Below are the code and all the weights of a small trained network. Each question names an input and a class and asks about switching units off, where a switched-off unit gives its printed mean instead of its output.

import numpy as np


def w(rows, s, z=0):
    codes = np.array(rows[::2]) - 128.0
    scale = np.full(codes.shape[1], s)
    scale[-1] = z or s
    return codes * scale


def norm(h):
    return h / np.sqrt((h * h).mean(-1, keepdims=True) + 1e-5)


def f(y):
    return np.maximum(y, 0)


def log_softmax(a):
    a = a - a.max(-1, keepdims=True)
    return a - np.log(np.exp(a).sum(-1, keepdims=True))


def net(x, mask):
    res = np.array(x, float).reshape(1, 3) / 4 @ E
    u = 0
    for l in range(2):
        y = f(norm(res) @ A[l][:, :-1].T + A[l][:, -1])
        res = res + np.where(mask[u : u + 5], y, B[l][:, -1]) @ B[l][:, :-1]
        u += 5
    return log_softmax(norm(res)[-1] @ U[:, :-1].T + U[:, -1])


A, B = {}, {}
E = w([
[1,130,187,163,88],'x0',
[169,240,146,137,100],'x1',
[110,131,62,120,79],'x2',
],0.0089)
A[0] = w([
[217,147,101,30,99,116],'0.n0',
[138,142,166,146,166,65],'0.n1',
[193,41,223,138,134,115],'0.n2',
[152,241,143,94,144,10],'0.n3',
[170,140,223,255,223,4],'0.n4',
],0.0079,0.0041)
B[0] = w([
[19,93,126,175,177,254],'0.n0',
[162,161,108,137,19,149],'0.n1',
[112,77,1,113,68,218],'0.n2',
[217,99,208,122,51,199],'0.n3',
[84,128,6,206,57,199],'0.n4',
],0.0091,0.0043)
A[1] = w([
[233,230,215,98,86,135],'1.n0',
[123,134,45,242,120,72],'1.n1',
[57,4,126,219,213,252],'1.n2',
[231,162,177,110,74,106],'1.n3',
[234,131,104,107,254,176],'1.n4',
],0.0088,0.0029)
B[1] = w([
[109,52,121,95,157,177],'1.n0',
[98,159,93,161,84,185],'1.n1',
[166,150,149,114,114,245],'1.n2',
[128,72,111,103,76,161],'1.n3',
[79,180,255,173,135,165],'1.n4',
],0.015,0.012)
U = w([
[52,179,248,170,160,205],'0',
[188,41,165,91,106,192],'1',
[116,131,57,189,101,172],'2',
[154,158,125,123,99,124],'3',
[154,128,106,100,218,20],'4',
[182,161,112,70,189,2],'5',
[122,132,112,124,238,38],'6',
],0.015,0.0061)

Each question gives the input, the list of numbers given to net, and the class t.
The units are the neurons (one row each of A and B). Each row of codes is followed by its name. A weight is (code - 128) times the scale printed after its matrix; where a second scale follows, it is the last column's (A, B and U).
mask holds one flag per neuron, layer by layer. A switched-off neuron (its flag False) gives its mean, the last column of its row in B, instead of its output. The means were averaged over made-up inputs and are rounded, as every weight is.
A unit's drop is (log p(t) with every unit on - log p(t) with that unit switched off) / (log p(t) with every unit on - log p(t) with every unit switched off).
The circuit of an input: a set's keep is (log p(t) with only the set's units on - log p(t) with every unit switched off) / (log p(t) with every unit on - log p(t) with every unit switched off). Starting from all 10 units, units are removed one at a time, each time the one whose removal leaves the highest keep (on an exact tie, the one counted first), for as long as the keep stays at least 0.8.
units of the circuit, in order: the units of the circuit, biggest drop first
k most important neurons: the k neurons with the biggest drops, biggest first
top k neurons in layer l: the k neurons of layer l with the biggest drops, biggest first
drop of u: that unit's drop, to one decimal
input [7,6,-8], class 2: units of the circuit, in order	(0.n4 1.n4)
input [4,-7,-4], class 1: units of the circuit, in order	(1.n4 1.n2)
input [-8,-4,-7], class 0: units of the circuit, in order	(1.n4)
input [4,6,5], class 1: 3 most important neurons	(0.n0 0.n4 1.n0)
input [-1,7,4], class 1: units of the circuit, in order	(0.n3 1.n0)
input [1,-2,3], class 3: top 2 neurons in layer 1	(1.n4 1.n0)
input [-2,7,-4], class 1: 2 most important neurons	(0.n3 1.n0)
input [-4,4,2], class 0: 4 most important neurons	(0.n0 1.n4 0.n4 0.n2)
input [-7,-7,4], class 0: top 2 neurons in layer 0	(0.n4 0.n2)
input [-1,-6,-7], class 2: units of the circuit, in order	(0.n2 0.n4)
input [3,5,-3], class 1: 2 most important neurons	(0.n3 0.n0)
input [-7,-4,7], class 0: 2 most important neurons	(1.n4 0.n2)
input [-5,8,7], class 1: top 2 neurons in layer 1	(1.n0 1.n3)
input [-3,7,-6], class 1: units of the circuit, in order	(1.n0)
input [-7,5,-3], class 0: 2 most important neurons	(1.n4 0.n0)
input [-3,8,4], class 1: units of the circuit, in order	(0.n3 1.n0)
input [-4,4,-7], class 2: top 2 neurons in layer 0	(0.n4 0.n0)
input [2,-7,-8], class 2: 2 most important neurons	(0.n2 0.n4)
input [5,1,-7], class 2: 2 most important neurons	(0.n4 1.n4)
input [-3,3,-8], class 2: units of the circuit, in order	(0.n4)
input [4,8,8], class 1: top 3 neurons in layer 0	(0.n0 0.n4 0.n3)
input [-5,0,-8], class 2: top 2 neurons in layer 0	(0.n4 0.n2)
input [-5,-4,3], class 0: 2 most important neurons	(1.n4 0.n4)
input [-5,4,-1], class 0: 2 most important neurons	(1.n4 0.n0)
input [-6,2,-1], class 0: drop of 0.n3	0.0
input [2,5,5], class 1: drop of 1.n0	0.1
input [7,-8,-8], class 1: drop of 1.n2	0.4
input [-7,-6,-2], class 0: units of the circuit, in order	(1.n4)
input [-8,-1,5], class 0: drop of 1.n4	0.7
